Below are the code and all the weights of a small trained network. Each question names an input and a class and asks about switching units off, where a switched-off unit gives its printed mean instead of its output.

import numpy as np


def w(rows, s, z=0):
    codes = np.array(rows[::2]) - 128.0
    scale = np.full(codes.shape[1], s)
    scale[-1] = z or s
    return codes * scale


def norm(h):
    return h / np.sqrt((h * h).mean(-1, keepdims=True) + 1e-5)


def f(y):
    return y / 2 * (1 + np.tanh(0.7978845608 * (y + 0.044715 * y**3)))


def log_softmax(a):
    a = a - a.max(-1, keepdims=True)
    return a - np.log(np.exp(a).sum(-1, keepdims=True))


def net(x, mask):
    res = np.array(x, float).reshape(1, 5) / 4 @ E
    u = 0
    for l in range(2):
        y = f(norm(res) @ A[l][:, :-1].T + A[l][:, -1])
        res = res + np.where(mask[u : u + 3], y, B[l][:, -1]) @ B[l][:, :-1]
        u += 3
    return log_softmax(norm(res)[-1] @ U[:, :-1].T + U[:, -1])


A, B = {}, {}
E = w([
[53,80,127,202,255,130,69,139,135],'x0',
[113,174,101,109,132,129,96,140,91],'x1',
[143,106,124,138,161,125,201,98,12],'x2',
[140,130,96,170,113,110,115,84,127],'x3',
[210,93,94,178,137,226,111,178,73],'x4',
],0.0082)
A[0] = w([
[57,101,108,66,144,34,157,90,147,20],'0.n1',
[85,62,116,93,145,88,208,80,1,20],'0.n2',
[41,145,127,76,118,45,162,77,156,1],'0.n3',
],0.0077,0.0069)
B[0] = w([
[125,13,88,128,81,143,148,191,46,193],'0.n1',
[164,179,249,132,117,142,71,33,158,254],'0.n2',
[168,55,88,50,117,172,88,165,92,206],'0.n3',
],0.016,0.0033)
A[1] = w([
[157,198,116,69,13,78,226,119,130,3],'1.n1',
[2,121,144,175,186,81,126,130,117,60],'1.n2',
[73,137,129,102,73,105,51,153,235,89],'1.n3',
],0.0085,0.0055)
B[1] = w([
[16,94,111,217,247,70,161,175,163,253],'1.n1',
[65,134,106,119,212,85,204,172,187,216],'1.n2',
[194,139,219,150,67,129,67,78,96,254],'1.n3',
],0.013,0.0034)
U = w([
[196,235,247,121,82,124,65,58,147,181],'0',
[170,66,35,69,86,177,126,208,72,214],'1',
[35,206,114,168,221,55,207,189,206,2],'2',
],0.013,0.0065)

Each question gives the input, the list of numbers given to net, and the class t.
The units are the neurons (one row each of A and B). Each row of codes is followed by its name. A weight is (code - 128) times the scale printed after its matrix; where a second scale follows, it is the last column's (A, B and U).
mask holds one flag per neuron, layer by layer. A switched-off neuron (its flag False) gives its mean, the last column of its row in B, instead of its output. The means were averaged over made-up inputs and are rounded, as every weight is.
A unit's drop is (log p(t) with every unit on - log p(t) with that unit switched off) / (log p(t) with every unit on - log p(t) with every unit switched off).
The circuit of an input: a set's keep is (log p(t) with only the set's units on - log p(t) with every unit switched off) / (log p(t) with every unit on - log p(t) with every unit switched off). Starting from all 6 units, units are removed one at a time, each time the one whose removal leaves the highest keep (on an exact tie, the one counted first), for as long as the keep stays at least 0.8.
circuit, biggest first: the units of the circuit, biggest drop first
k most important neurons: the k neurons with the biggest drops, biggest first
k most important neurons of layer l: the k neurons of layer l with the biggest drops, biggest first
drop of u: that unit's drop, to one decimal
input [-6,-1,-4,-1,-4], class 2: circuit, biggest first : [1.n1]
input [6,-3,7,4,-5], class 0: 2 most important neurons : [0.n2; 1.n1]
input [4,-4,1,-1,3], class 2: 2 most important neurons of layer 0 : [0.n3; 0.n1]
input [7,3,3,2,5], class 2: 3 most important neurons : [0.n3; 1.n2; 0.n1]
input [-2,-4,-5,-8,-6], class 1: 3 most important neurons : [0.n3; 0.n1; 0.n2]
input [4,1,-4,-6,-5], class 1: circuit, biggest first : [0.n1; 0.n3]
input [-7,-5,6,5,-5], class 2: 2 most important neurons : [1.n1; 1.n3]
input [-4,7,8,-7,8], class 0: circuit, biggest first : [0.n2; 0.n1]
input [7,7,-7,2,0], class 0: 3 most important neurons : [1.n3; 1.n1; 0.n1]
input [-2,2,4,0,-5], class 1: 3 most important neurons : [0.n1; 0.n3; 1.n3]
input [6,2,-6,-4,4], class 0: 2 most important neurons : [1.n3; 1.n1]
input [-8,8,7,-5,0], class 2: 2 most important neurons : [1.n1; 1.n3]
input [6,-7,3,0,4], class 2: 2 most important neurons : [0.n3; 0.n1]
input [4,2,7,8,-4], class 0: most important neuron of layer 0 : [0.n2]
input [8,-3,0,-2,6], class 2: 2 most important neurons of layer 1 : [1.n2; 1.n3]
input [-4,2,-2,-2,-5], class 1: drop of 0.n3 : 0.6
input [-7,0,-3,8,-3], class 2: drop of 1.n1 : 1.3
input [3,1,5,-2,-5], class 0: drop of 0.n3 : -0.2
